Below are the code and all the weights of a small trained network. Each question names an input and a target symbol and asks about switching units off, where a switched-off unit gives its printed mean instead of its output.

import numpy as np


def w(rows, s, z=0):
    codes = np.array(rows[::2]) - 128.0
    scale = np.full(codes.shape[1], s)
    scale[-1] = z or s
    return codes * scale


def f(y):
    return np.maximum(y, 0)


def softmax(a):
    e = np.exp(a - a.max(-1, keepdims=True))
    return e / e.sum(-1, keepdims=True)


def log_softmax(a):
    a = a - a.max(-1, keepdims=True)
    return a - np.log(np.exp(a).sum(-1, keepdims=True))


def net(x, mask):
    ids = ['ΓΔΘΛΞΠΨΩαβζημφ'.index(c) for c in x.split()]
    T = len(ids)
    res = E[ids] + P[:T]
    u = 0
    for l in range(2):
        r = res
        for j in range(3):
            rows = slice(3 * j, 3 * j + 3)
            q, k, v = (r @ M[l][rows].T for M in (Q, K, V))
            z = softmax(np.where(np.tri(T) > 0, q @ k.T / 3**0.5, -1e9)) @ v
            o = O[l][rows]
            res = res + np.where(mask[u + j], z, o[:, -1]) @ o[:, :-1]
        u += 3
        y = f(res @ A[l][:, :-1].T + A[l][:, -1])
        res = res + np.where(mask[u : u + 4], y, B[l][:, -1]) @ B[l][:, :-1]
        u += 4
    return log_softmax(res[-1] @ U[:, :-1].T + U[:, -1])


Q, K, V, O, A, B = {}, {}, {}, {}, {}, {}
E = w([
[173,122,153,163,75,94,65,145],'Γ',
[168,98,113,205,186,137,153,130],'Δ',
[135,171,1,162,168,75,54,158],'Θ',
[196,93,115,75,188,152,62,175],'Λ',
[90,103,93,110,58,87,135,170],'Ξ',
[84,136,99,75,41,104,85,134],'Π',
[112,171,190,73,247,81,103,108],'Ψ',
[112,91,203,92,74,171,177,121],'Ω',
[192,120,171,122,202,130,112,87],'α',
[216,184,66,99,101,132,156,154],'β',
[99,75,194,105,187,84,70,172],'ζ',
[133,147,79,142,61,195,54,122],'η',
[44,191,130,127,183,163,170,169],'μ',
[91,176,148,174,140,122,149,96],'φ',
],0.0093)
P = w([
[100,79,41,96,140,91,139,36],'0',
[121,140,122,112,113,126,89,124],'1',
[126,137,125,122,122,124,101,139],'2',
[131,142,139,125,121,125,113,159],'3',
[127,143,147,136,122,124,119,174],'4',
[131,146,150,139,138,126,118,191],'5',
[133,149,154,146,150,132,119,207],'6',
[137,147,167,143,155,133,120,232],'7',
[138,142,165,156,156,139,124,243],'8',
[131,141,163,164,162,138,125,254],'9',
],0.0049)
Q[0] = w([
[148,104,99,115,132,123,126,102],'0.h1',
[145,93,122,177,95,135,152,161],'0.h1',
[71,190,117,176,134,127,188,95],'0.h1',
[105,136,129,166,112,3,152,160],'0.h2',
[121,111,95,56,129,84,94,104],'0.h2',
[149,160,172,163,51,147,60,111],'0.h2',
[24,177,112,152,69,156,119,101],'0.h3',
[187,128,63,168,113,170,70,152],'0.h3',
[116,174,77,181,206,136,150,89],'0.h3',
],0.047)
K[0] = w([
[159,120,124,141,130,124,96,130],'0.h1',
[128,95,128,191,110,137,162,168],'0.h1',
[93,107,73,133,150,129,179,42],'0.h1',
[118,161,151,165,99,4,159,175],'0.h2',
[84,101,95,73,151,90,88,132],'0.h2',
[137,137,152,163,30,138,69,45],'0.h2',
[74,109,65,93,55,113,119,49],'0.h3',
[182,198,77,181,101,155,76,140],'0.h3',
[160,100,69,154,196,129,128,33],'0.h3',
],0.043)
V[0] = w([
[240,76,78,115,106,20,130,107],'0.h1',
[112,175,138,60,116,136,7,43],'0.h1',
[139,30,217,138,92,134,130,45],'0.h1',
[159,132,72,109,117,91,146,118],'0.h2',
[97,123,143,104,161,111,100,91],'0.h2',
[155,97,91,208,142,195,168,220],'0.h2',
[245,82,124,46,87,174,117,88],'0.h3',
[153,86,143,153,12,28,111,110],'0.h3',
[177,208,98,234,123,170,187,52],'0.h3',
],0.012)
O[0] = w([
[206,149,142,247,87,150,196,164,172],'0.h1',
[221,27,109,167,99,92,126,101,252],'0.h1',
[93,130,172,226,114,93,31,95,16],'0.h1',
[90,139,101,80,145,134,78,131,105],'0.h2',
[121,160,123,119,162,101,179,148,119],'0.h2',
[191,102,136,174,73,83,93,35,155],'0.h2',
[134,112,244,97,88,92,130,169,183],'0.h3',
[164,222,152,140,137,47,110,140,181],'0.h3',
[157,105,157,95,205,254,130,77,30],'0.h3',
],0.0078,0.0024)
A[0] = w([
[80,142,153,198,170,166,121,98,91],'0.n1',
[85,106,172,131,91,142,208,98,114],'0.n2',
[84,111,91,124,2,134,156,50,121],'0.n3',
[98,182,182,179,151,157,141,145,2],'0.n4',
],0.019,0.0076)
B[0] = w([
[69,120,130,169,97,86,199,106,215],'0.n1',
[111,127,199,126,137,187,95,170,205],'0.n2',
[125,171,111,82,57,166,120,53,255],'0.n3',
[138,80,9,69,187,152,97,170,176],'0.n4',
],0.013,0.0036)
Q[1] = w([
[253,137,121,239,167,147,221,117],'1.h1',
[125,92,127,199,175,74,138,141],'1.h1',
[87,138,65,168,82,77,140,168],'1.h1',
[116,120,13,85,149,141,184,100],'1.h2',
[92,162,89,115,126,147,88,192],'1.h2',
[114,48,177,158,186,223,219,149],'1.h2',
[110,113,91,194,124,122,97,100],'1.h3',
[85,47,81,105,178,140,154,32],'1.h3',
[186,108,188,66,170,198,152,152],'1.h3',
],0.032)
K[1] = w([
[204,228,34,56,107,92,86,239],'1.h1',
[98,165,70,150,58,92,108,125],'1.h1',
[76,161,125,129,139,63,174,99],'1.h1',
[29,113,139,43,166,105,92,160],'1.h2',
[91,98,60,147,135,82,138,125],'1.h2',
[141,152,45,70,3,155,84,142],'1.h2',
[148,119,67,196,152,98,108,109],'1.h3',
[68,98,33,92,230,158,187,28],'1.h3',
[109,133,142,45,126,190,92,172],'1.h3',
],0.03)
V[1] = w([
[248,182,117,106,184,3,127,10],'1.h1',
[97,213,141,192,145,69,86,27],'1.h1',
[168,157,145,94,180,41,158,52],'1.h1',
[136,249,122,137,130,58,140,131],'1.h2',
[101,167,135,68,72,183,73,175],'1.h2',
[104,182,151,186,70,211,128,180],'1.h2',
[144,156,152,184,140,122,28,92],'1.h3',
[129,99,191,96,12,96,117,134],'1.h3',
[123,152,117,227,229,160,79,132],'1.h3',
],0.0028)
O[1] = w([
[230,118,164,132,102,115,254,177,46],'1.h1',
[136,120,105,118,165,147,233,143,54],'1.h1',
[158,120,127,113,130,102,233,109,83],'1.h1',
[105,162,130,148,115,131,49,108,204],'1.h2',
[73,138,149,88,108,199,145,138,120],'1.h2',
[120,137,117,189,98,113,153,148,154],'1.h2',
[164,157,187,111,145,87,108,183,61],'1.h3',
[103,156,147,98,117,96,208,137,253],'1.h3',
[167,122,138,137,126,96,56,171,5],'1.h3',
],0.0023,0.0013)
A[1] = w([
[95,133,152,128,197,28,124,172,87],'1.n1',
[147,54,223,147,253,136,120,131,71],'1.n2',
[109,42,138,119,210,141,152,176,3],'1.n3',
[107,65,130,161,104,94,124,216,31],'1.n4',
],0.016,0.0062)
B[1] = w([
[161,140,152,90,173,135,67,55,254],'1.n1',
[143,37,102,56,124,58,122,140,213],'1.n2',
[147,250,159,154,122,141,90,95,200],'1.n3',
[75,81,98,176,90,180,157,186,234],'1.n4',
],0.014,0.0058)
U = w([
[145,169,160,111,179,114,110,87,113],'Γ',
[121,166,135,145,138,159,125,150,105],'Δ',
[195,166,178,95,155,178,218,168,228],'Θ',
[70,136,244,109,98,135,124,130,99],'Λ',
[175,136,2,146,176,134,134,143,112],'Ξ',
[199,147,192,240,109,78,92,136,158],'Π',
[188,105,114,128,61,193,102,57,68],'Ψ',
[84,92,122,162,142,122,60,102,87],'Ω',
[110,100,116,149,88,153,143,175,67],'α',
[137,138,132,98,137,161,95,172,139],'β',
[98,190,81,104,66,41,137,155,109],'ζ',
[133,83,139,93,138,87,144,118,138],'η',
[87,120,97,68,141,182,151,116,69],'μ',
[91,123,163,165,171,106,203,77,255],'φ',
],0.0073,0.0045)

Each question gives the input, a string of symbols that net reads in full, and the target symbol t.
The units are the heads (3 rows each of Q, K, V and O) and the neurons (one row each of A and B). Each row of codes is followed by its name. A weight is (code - 128) times the scale printed after its matrix; where a second scale follows, it is the last column's (O, A, B and U).
mask holds one flag per unit, layer by layer, with each layer's heads first. A switched-off unit (its flag False) gives its mean, the last column of its rows in O or B, instead of its output. The means were averaged over made-up inputs and are rounded, as every weight is.
A unit's drop is (log p(t) with every unit on - log p(t) with that unit switched off) / (log p(t) with every unit on - log p(t) with every unit switched off).
The circuit of an input: a set's keep is (log p(t) with only the set's units on - log p(t) with every unit switched off) / (log p(t) with every unit on - log p(t) with every unit switched off). Starting from the 12 units with the biggest drops (on a tie, the unit counted first), units are removed one at a time, each time the one whose removal leaves the highest keep (on an exact tie, the one counted first), for as long as the keep stays at least 0.8.
circuit, biggest first: the units of the circuit, biggest drop first
top k neurons: the k neurons with the biggest drops, biggest first
top k neurons in layer l: the k neurons of layer l with the biggest drops, biggest first
which heads matter: for each layer, one digit per head in row order, 1 if its drop is at least 0.15 and else 0, layers parted by /
input φ η α β Ω φ, target φ: circuit, biggest first	[0.n1; 0.h3; 0.h1]
input μ Δ φ η β, target Θ: circuit, biggest first	[0.h3; 0.h1; 1.n2]
input Ψ Δ η μ α ζ φ, target Ψ: circuit, biggest first	[0.h3; 0.n3; 0.h1]
input β φ Π φ Ξ φ Λ, target α: top 3 neurons	[1.n4; 0.n3; 1.n1]
input ζ Γ Γ Γ α η Ω μ Ξ Ψ, target Γ: circuit, biggest first	[0.n3; 1.n1]
input Ξ Ψ μ φ β φ ζ Ξ φ Ω, target Λ: top neuron in layer 0	[0.n2]
input η μ Ξ φ η α, target η: circuit, biggest first	[1.n2; 0.n3; 0.h3]
input Ω ζ φ Ξ Ω η η μ φ, target Ω: top 3 neurons	[1.n1; 0.n4; 1.n4]
input ζ Ξ φ Γ, target Π: which heads matter	101 / 000
input Ω α β η β Δ η φ, target Ω: which heads matter	100 / 000
input α Δ η Δ Ξ Γ α Π μ, target α: which heads matter	110 / 000
input α η η Δ ζ Ψ Ξ φ, target α: top 2 neurons	[1.n4; 0.n1]
input η Ξ μ μ, target η: top 3 neurons	[1.n2; 0.n3; 0.n2]
input Λ η β Δ η Γ, target Π: circuit, biggest first	[0.h3; 0.h1]
input Ω β Γ Ψ μ β β φ η, target Ψ: which heads matter	010 / 000
input Θ φ β β β Ω μ Λ ζ, target Ω: circuit, biggest first	[1.n1; 0.h3; 1.n4; 0.n3]
input β Ω η ζ ζ φ, target β: top 2 neurons in layer 1	[1.n3; 1.n2]
input η φ Γ β η η ζ η Θ μ, target η: top neuron	[1.n2]
input β Ω Γ η μ β Π μ, target β: top 3 neurons	[0.n4; 0.n2; 1.n3]
input ζ Γ η Ξ Ξ Θ η φ, target ζ: which heads matter	001 / 000
input η Ξ Δ Ψ, target Γ: circuit, biggest first	[0.h2; 1.n1; 0.n3]
input β Ψ Λ η μ, target β: top 2 neurons	[0.n4; 0.n2]
input β φ φ φ Δ ζ Ω Θ, target Ξ: circuit, biggest first	[0.h3]
input φ η Γ Θ Λ Γ Θ φ Ψ μ, target φ: which heads matter	011 / 000
input Ω Ω φ α, target η: top 3 neurons	[1.n2; 0.n3; 0.n4]
input Δ α φ, target Δ: top 2 neurons in layer 1	[1.n3; 1.n4]
